Here is a tiny trained network, its code and every weight. The questions are about switching its units off for an input and a class, where a switched-off unit gives its printed mean instead of its output.

import numpy as np


def w(rows, s, z=0):
    codes = np.array(rows[::2]) - 128.0
    scale = np.full(codes.shape[1], s)
    scale[-1] = z or s
    return codes * scale


def f(y):
    return np.maximum(y, 0)


def log_softmax(a):
    a = a - a.max(-1, keepdims=True)
    return a - np.log(np.exp(a).sum(-1, keepdims=True))


def net(x, mask):
    res = np.array(x, float).reshape(1, 4) / 4 @ E
    y = f(res @ A[0][:, :-1].T + A[0][:, -1])
    res = res + np.where(mask, y, B[0][:, -1]) @ B[0][:, :-1]
    return log_softmax(res[-1] @ U[:, :-1].T + U[:, -1])


A, B = {}, {}
E = w([
[153,215,176,54,80,153,131,90,186,5],'x0',
[60,146,149,151,102,83,166,73,41,166],'x1',
[80,150,105,112,114,59,98,170,89,57],'x2',
[123,184,102,74,39,174,102,222,47,134],'x3',
],0.013)
A[0] = w([
[37,105,108,166,108,78,213,118,98,186,180],'N1',
[125,82,7,172,179,118,144,140,100,178,221],'N2',
[189,133,83,135,111,182,72,153,146,122,197],'N3',
[129,66,128,105,108,85,88,202,128,75,169],'N4',
[140,137,83,109,85,153,103,254,75,112,161],'N5',
[100,97,156,225,143,120,151,85,71,118,104],'N6',
[186,125,251,129,96,174,190,46,176,120,212],'N7',
[169,87,126,140,153,100,114,143,168,159,67],'N8',
[49,131,163,147,110,24,178,46,67,111,251],'N9',
[128,111,122,166,122,89,188,111,114,188,146],'N10',
[165,87,111,129,114,201,147,195,201,137,220],'N11',
[106,134,189,155,160,48,160,32,107,131,214],'N12',
],0.0096,0.0032)
B[0] = w([
[76,53,115,124,140,165,160,201,125,148,226],'N1',
[72,80,125,153,117,124,83,131,81,158,250],'N2',
[126,189,114,47,138,95,32,127,103,137,187],'N3',
[144,172,96,126,142,154,93,150,142,79,178],'N4',
[181,128,65,173,97,167,78,176,58,180,227],'N5',
[70,135,123,109,167,105,190,131,146,175,193],'N6',
[185,118,222,134,119,156,164,129,195,117,219],'N7',
[109,142,135,177,151,101,108,74,163,147,176],'N8',
[112,128,74,115,70,111,202,145,181,144,234],'N9',
[80,100,135,132,164,117,159,127,140,203,200],'N10',
[145,146,149,109,155,100,7,150,170,159,207],'N11',
[152,83,88,151,109,92,205,76,194,102,216],'N12',
],0.012,0.017)
U = w([
[76,140,112,156,212,129,130,29,107,97,45],'0',
[122,167,129,99,243,82,76,200,113,1,127],'1',
[139,128,79,147,47,235,55,187,6,163,237],'2',
[108,95,169,129,147,56,38,107,117,205,5],'3',
[106,142,94,82,75,25,190,122,136,56,217],'4',
[51,64,145,139,145,111,196,133,117,212,104],'5',
[178,70,192,210,132,102,167,61,157,126,61],'6',
[170,176,254,40,141,154,107,136,131,138,154],'7',
],0.0094,0.0023)

Each question gives the input, the list of numbers given to net, and the class t.
The units are the neurons (one row each of A and B). Each row of codes is followed by its name. A weight is (code - 128) times the scale printed after its matrix; where a second scale follows, it is the last column's (A, B and U).
mask holds one flag per neuron, in row order. A switched-off neuron (its flag False) gives its mean, the last column of its row in B, instead of its output. The means were averaged over made-up inputs and are rounded, as every weight is.
A unit's drop is (log p(t) with every unit on - log p(t) with that unit switched off) / (log p(t) with every unit on - log p(t) with every unit switched off).
The circuit of an input: a set's keep is (log p(t) with only the set's units on - log p(t) with every unit switched off) / (log p(t) with every unit on - log p(t) with every unit switched off). Starting from all 12 units, units are removed one at a time, each time the one whose removal leaves the highest keep (on an exact tie, the one counted first), for as long as the keep stays at least 0.8.
circuit, biggest first: the units of the circuit, biggest drop first
most important unit: the unit with the biggest drop
top k neurons: the k neurons with the biggest drops, biggest first
drop of u: that unit's drop, to one decimal
input [-2,-5,2,-6], class 3: circuit, biggest first	N9
input [-2,-8,3,0], class 2: top 2 neurons	N5, N12
input [5,8,-3,0], class 4: circuit, biggest first	N9, N2
input [-6,-5,6,-2], class 2: circuit, biggest first	N4, N12
input [-4,-3,-2,-3], class 3: circuit, biggest first	N9, N11
input [4,8,1,-8], class 4: top 4 neurons	N9, N12, N2, N5
input [5,5,0,-5], class 6: top 2 neurons	N7, N3
input [-7,-3,-5,-1], class 3: top 2 neurons	N11, N9
input [6,-7,-1,3], class 7: top 2 neurons	N7, N2
input [-6,-7,7,-4], class 3: top 2 neurons	N2, N8
input [1,-5,3,1], class 2: top 4 neurons	N5, N12, N7, N6
input [-1,-6,2,-5], class 3: top 2 neurons	N8, N11
input [0,-4,-2,-5], class 6: drop of N7	0.2
input [-5,3,0,5], class 2: drop of N5	1.1
input [0,-3,-3,1], class 7: most important unit	N2
input [7,8,3,-4], class 4: drop of N9	0.8
input [5,3,3,-6], class 4: drop of N3	-0.1
